Each row is followed by its class.
[ 160  108 -185   35  -81 -150 -316 -134  368 -112   -4   21  -14    7
   91 -158  -65  111  -19  -13  -34  -35    3  -37   82 -182  -32 -148
   12  321  104  145  420  183]
(125)
[  36  -18  199 -176 -138  -39 -290 -150  434  282  -37  280   42   47
   47 -298   55  518 -376   23   75   11 -351  247   75 -167    3 -271
 -206  386  402  457  542  329]
(148)
[ -92  216 -157  125 -100 -153 -120   -8  162   66  -74  -23   72  -77
  -35 -131  219   84  -53 -104   39  -46  106  195  112 -443   22 -303
 -124  356  272  -64  529  115]
(146)
[-278 -369  141 -133 -193  234  -21  485  -52  140 -131   63  402   96
 -102  163   59 -143   -7   55  158  140   71 -341   20  402  644  -60
    8  -73 -150  243 -369 -188]
(122)
[ -10   43 -147  -10   28 -351 -316 -396  186 -202   27  129   98   64
  -53 -113  -11  201   16 -131 -132  -67  -64   67  207 -243  128 -271
   78  279  284  150  539  165]
(125)
[-134  122  217 -178 -122  597 -369 -254   66 -128   86 -528 -168   76
  436  189  222  -12 -210  183   27 -223  137  281  281 -124   68 -262
 -229  -78 -251 -183   60  268]
(105)
[  16  -51  -90   68  -69 -166 -261 -241  264 -291 -133   92    2   18
  -27 -250   28  167  -47 -240 -121 -105 -156  144  286 -173  152 -208
 -140  296  398   57  405  123]
(148)
[  13  -57 -127  100 -122 -176 -455 -301  323 -233  122  283  197  -45
  215 -146  143  184  110  145  -48  178 -134  -99 -150   79  225 -345
  -41  -16  119  521  417  150]
(165)
[-201  196   43  138 -185  137 -511 -688  597   79 -379 -117  190  103
  170 -437  253  376 -214 -278  148 -289 -478   54  480 -238  325 -369
 -147  227 -124  120  296  164]
(92)
[-198 -170   16 -458 -183  139 -246   37 -215  405   13  400  300   71
 -168  100  181  249 -319  109  -57  166    6    7  -99  -80  156 -315
 -309  153  244  225  246   16]
(92)
[-142   35  207   22 -624  899 -533    4  581 -254  -89 -590  403 -137
  449  149 -156  101 -239  249  255   55   99   49  358 -336   96 -106
  -77  472 -196   27  332  283]
(122)
[  -3 -144 -169  104 -123 -177 -458 -327  239 -301  107  319  174  -43
  150  -73  165  147   88  153  -67  172  -73 -124 -215   87  253 -363
  -88 -104  127  522  316  124]
(105)
[  21   39   72  101  243  104  177   64 -397  -76  125 -427 -275   -9
  -17  185   73 -337 -166  -36  -91 -272  617  102   22   -3  148  -25
   11 -109  226 -570 -139  122]
(90)
[ 254    6 -252  189   -9 -146 -161 -425  592   67 -259  -35  -91 -224
  414 -383  256  128 -129 -173 -254 -267  -77  -39  279  183 -161  141
 -327  203   10 -153   85  219]
(92)
[  18  -32 -146  138 -120 -251 -422 -275  269 -303  119  316  230  -91
  277 -142  171  183  108  181  -89  202  -69 -126 -207  145  200 -258
  -68 -116  103  496  367  190]
(122)
[  37  249 -328  136 -178 -150 -492 -625  346 -633   59 -474 -118 -226
  509 -111  -85  -81  -54   51  -57 -251  619  199  192 -157  186  -54
 -201   40  134 -466  397  521]
(122)
[  11 -112 -170   93 -168  -75 -473 -254  271 -311   97  217  143  -28
  214 -144  145  125   93  175  -52  196 -157 -123 -230   95  267 -338
  -69 -119  155  505  313  119]
(165)
[-179 -107 -357 -384  -46   54  -39  190 -803 -135  278 -439 -117 -227
  -75  366  127 -370  250   68   15  248  320 -260 -166  221 -217   -5
  -65 -195 -260 -331  -68 -200]
(165)
[-135  152    3 -187  -13   35 -309 -193  262  -68 -176 -189    1   89
  -42 -265   85  232  -68 -122  129 -184  -17  165  149 -350  312 -229
  -30  513  384   38  612  137]
(125)
[ -16 -113 -132  104 -135 -124 -525 -310  269 -318   82  305  189  -46
  199 -176  185  152  137  148  -34  196 -124 -131 -149  117  207 -352
  -84 -150  162  479  345  131]
(146)
[-563 -247 -236 -350 -362  189  -35  116 -451  -24 -252 -467  578 -149
 -165  301  118 -326  323  325  -67  270  248 -326 -357   -5  350 -103
 -135 -191 -191 -279   15 -117]
(165)
[ 219 -171 -551   47  -74 -132 -426 -229 -276 -225  196  168  117   -8
  157   79  190  130   70  109   29  397  169 -161  164  437    7  -96
   75  135 -514  381  478    4]
(146)
[  -3  -84  -91  166  -95  -81 -473 -282  376 -210   97  300  232  -74
  207 -172  163  183  147  181   -5  180 -181  -98 -133  172  235 -330
  -61  -61   47  571  378  134]
(92)
[  63  -25 -134  123 -126 -141 -477 -296  328 -234  143  262  175  -61
  211  -93  161  146  119  145  -43  183 -138 -131 -190   75  218 -333
  -46  -64  116  520  359  130]
(165)
[ -16   93  -15   88 -141 -374 -280 -257  359  353  -53  512  173  -47
 -468  -82   44  248 -103 -366  242  150 -325  -35   28 -379  -15 -520
 -273  289  438  198  420  209]
(90)
[ -50 -165 -134 -311 -168   39  -98 -152  505  -22 -434 -164  187 -194
  404 -447   68  175  -71  -43   17 -141  -14 -306  212  265  294  398
 -182  512   46 -191   21  -99]
(122)
[-170  464   46 -486 -256   65 -100  -38  -59   -8 -263 -305 -106 -256
  530  271  675  223 -143 -238  165  -41  151  221  277 -284 -199  244
 -355  454 -148 -430  206   50]
(122)
[  46  277  -24 -113   30 -178 -197 -139  190  -61  -43  131 -221   53
 -111  -82   14  234 -133 -401  110 -210  -83  237  193 -480  -44 -283
 -143  354  382   11  344   43]
(165)
[  60 -145 -128  181  -75  -78 -390 -227  292 -262   96  205  134  -70
  220 -222  128  124   83  172  -92  106  -85 -111 -204  187  314 -249
  -69  -96  227  466  289  149]
(148)
[  25 -102 -114   71 -131 -155 -513 -322  305 -229   94  276  232  -67
  253 -164  192  184  107  188  -44  172  -80 -153 -117  122  229 -305
  -55  -51  125  509  387  148]
(146)
[ -74  201    6   52 -286  321 -248 -331  310  276 -368 -250  110 -172
  136 -538  507  211 -330 -337  -41    2 -733 -244  344   48 -243  216
 -170  178  117 -305   -4 -131]
(90)
[-109  259  -57 -235  -54   20 -205    2  -81 -169  -48 -114  -72   36
  -73  181   21   95    9  -78   -1  -66  185  255   10 -439   -2 -333
  -83  166  257 -108  449   83]
(165)
[-320  400  247  -31  -86  474 -532 -424  507 -127 -258 -442  524   88
 -117 -457  246  -53  442  -18  399   97 -592 -173  441   68  309   43
 -169  311 -475 -210  478 -140]
(146)
[-101  -17   16 -173  -59  -82 -147  -93  263  -16  -83   82  -63    3
  -52 -113   41  248 -189 -171    5 -261   50  333  131 -398  105 -374
 -271  329  458   35  385  145]
(125)
[  15 -190 -162  138 -182  -66 -483 -256  334 -255   82  264  212  -55
  237 -144  174  105   86  181 -114  207 -126 -160 -175  191  285 -314
  -41  -97  157  544  303  128]
(165)
[ -64 -253 -107  430 -254  106 -186 -538  343 -295  -30 -651  272 -175
  236 -292  -71 -336  -10  194  -99 -118 -115 -237  195 -221  262  168
  130  252  -52  -91    4  125]
(92)
[-210  335  284 -167   82  569 -360  -96  123   21  -64 -556  -10  287
  -21  -51 -170  303   42  405  449  -82   64  442 -121 -122  294 -322
  356    6 -246  400  698  270]
(125)
[  27  129    6  174 -129  -44 -151 -188  353   36 -186  -62  155  -12
  113 -259  113  157 -150  -19  -91  -70  -53   81  168 -347  124  -80
   31  482  271   96  489  180]
(122)
[ 128  252  172   43   58 -281  -46 -106  567  -33 -172  133  -34   56
  -83 -194 -219  307  -25 -290  148 -223 -130  190  329 -393  100 -216
 -114  530  291   -6  420  182]
(122)
[ 325  -88  -41  270 -121 -600  -56 -149  285  416  265  191   -1  -36
 -303  -73 -165    2 -390  -24  -72   32 -137  -23  172 -206  -59 -335
 -122  310  250  144  245  382]
(148)
[-162  527 -387 -367  -59 -479 -103  211 -360  317  -12  222  109 -321
 -379  210  143  107  378 -610  212   71   22 -346  214  386 -244 -144
 -199 -340 -467 -387 -164 -534]
(148)
[-139  123 -134 -463 -475 -200   56  315 -397  207 -259 -358  -14 -346
 -327  688  -59  -65 -228 -319  243 -142  601 -215  -93 -496   21 -179
 -102  146   85 -411 -323 -237]
(105)
[   4  -22  -15 -163 -104  -64 -445  -98  457  116   59  454   80   -3
 -173 -133  -18  386 -215 -267  133   22 -206  106  274    5    3 -382
 -283  305  335  334  422  128]
(105)
[ -38  104 -179  -91  122 -150 -114  -72   20 -189    9 -149 -205   89
   47 -193   31   54  -27  -53 -112 -170  107  146   39 -238  100 -188
  -32  195  363 -156  389  177]
(125)
[   5 -115    1  208 -571  577 -487  -87  898  308 -234   11  383 -168
  283   -2   49   30 -241  -71  218   74  -36 -200  360 -114  285    8
 -175  344  134  109 -108  202]
(146)
[  45  303 -253   55  262 -783   15 -185 -347 -330 -237 -116  -61 -183
 -420  158  301 -100  454 -440  280  187  187 -272 -173   89  -92  119
   -1  130  -77 -295  330   58]
(146)
[ 216  243  116 -176  -47 -536   18  -52   22  421  309  388  101  -41
 -447  213 -235  325 -363 -222   60  -60  -72  210  214 -283 -125 -331
 -365  122  222  -45  175  123]
(122)
[ -14  166  -70 -397 -193 -425 -134  -64 -315  508   87  361   62 -114
 -262   58  322  261 -378 -204  -81   20   54   87   41 -280 -160 -309
 -423  130  355  -96  247   -6]
(146)
[ 380  169   81  417   27 -131  -51 -307  548 -196   37  -42 -189  -86
  268 -142 -121   10 -148 -250  134 -294  -67 -176  144 -104 -207   99
 -241   84 -264 -114 -329  204]
(105)
[ -63  202  126 -227 -253  396 -242 -197  102 -190   40 -481   84   24
  347  -29  -54   37 -350  154  -66 -353  459  318  292 -509  207   26
 -233  424  118 -435  294  204]
(125)
[ -68  271 -176  -90  -75 -270 -220 -267  258   -3  -82 -148   30  -83
  -71 -236   85  123   14 -111  -46 -156  -82  125  118 -382   92 -168
 -124  310  323  -89  496   48]
(105)
[  77  170 -175  143   47 -144  -97  -94  424  -98 -287  -41    0  -51
   30 -238   88   91   51 -210  -69 -137  -43   61  160 -241   10  -23
   31  408  322  -74  443   55]
(90)
[  35   18 -141  -16  -21  -18 -233 -111  274 -165 -202 -229    8  -48
   93  -97  169   29  -23  -46 -156 -111   84  -50  -18 -246   95  -48
  -12  398  419   -7  428  220]
(125)
[ 148 -338 -425 -299 -167 -318 -634 -189  297 -119  109  331 -107  -18
  128 -199 -192  103 -152  -19 -201   26  304  -80  247  307  183 -380
 -302  217  378  148  465  416]
(148)
[-126   34 -174  -47  -24 -725  -40 -133 -362  -74  127  420  197 -145
 -243  346  298  -81  101 -178  294  112  568  -24  -31  -55   31 -416
 -389  134 -477  -67  222  -19]
(146)
[-116 -155 -136 -118  -30  -92 -252 -115  191 -100 -197  -38  -45  -16
 -120  -98   60   86 -141 -206   34 -153  108  130  136 -308  245 -253
  -85  497  541  105  444  162]
(92)
[ -26 -160 -168  113 -104  -74 -485 -321  203 -262   79  238  160  -61
  190 -137  207  143   82  177  -43  193 -114 -127 -235   82  270 -347
  -73  -47  201  521  378  180]
(92)
[ -10 -187 -452 -287 -203  309 -378 -392  382   90 -424 -265  -45 -172
  683 -330  457   19   81  109 -271  -29   91  -31  274  244   63  257
 -236  379    4 -161  361  145]
(90)
[ -38  607 -275 -355 -392  324 -366  460 -143  267 -127   14  102 -204
 -229  514  137   93  342 -174  553  300  371  -90 -221 -124  -27 -201
 -282   24 -386  -14  202 -252]
(105)
[ -15  -14 -256 -303 -233   -5 -392 -163 -416  146  113  259  -82   46
   -6  211  328   78 -374  -33 -258   99  249    7 -167 -351   52 -350
 -310   28  494   30  200  179]
(105)
[-128 -136  -89 -177 -306  188 -258 -103 -243 -356    5  182  285  -25
 -148  531 -373  -72    5  -18  285   35  536 -191 -243 -415  355 -179
   -8   -3  -75   95 -244 -214]
(148)
[  44 -139 -172  122 -107 -117 -504 -361  275 -281   89  317  203  -47
  199 -134  158  186  113  151  -44  213 -133 -112 -169  144  230 -321
  -23  -85  154  545  422  140]
(90)
[  70 -101 -112  129  -79 -144 -424 -283  243 -265  135  250  194  -66
  234 -112  156  166   69  181  -55  129  -45 -100 -230  110  248 -301
  -68 -109  166  496  357  164]
(90)
[-255 -656 -355 -448 -155   61 -428 -400 -337 -425 -155   21   66  107
  189  317  234  -10 -138  290 -159  296  494  -11  104  330  492 -223
   63  233   15   89  407  171]
(105)
[ -33 -281  113 -234 -258    5 -388 -125  209  182   43  443   21   67
 -125 -346    0  342 -301 -124   28  -53 -339  151   44 -273  171 -488
 -501  241  582  498  281  168]
(92)
[  78  758 -258  275 -280  129 -257   57  132 -533 -393 -721 -264 -227
  406 -113  563 -297  168   -3 -223   52  -41  -98 -218 -254 -400  173
 -164 -177  -40 -709  185  170]
(148)
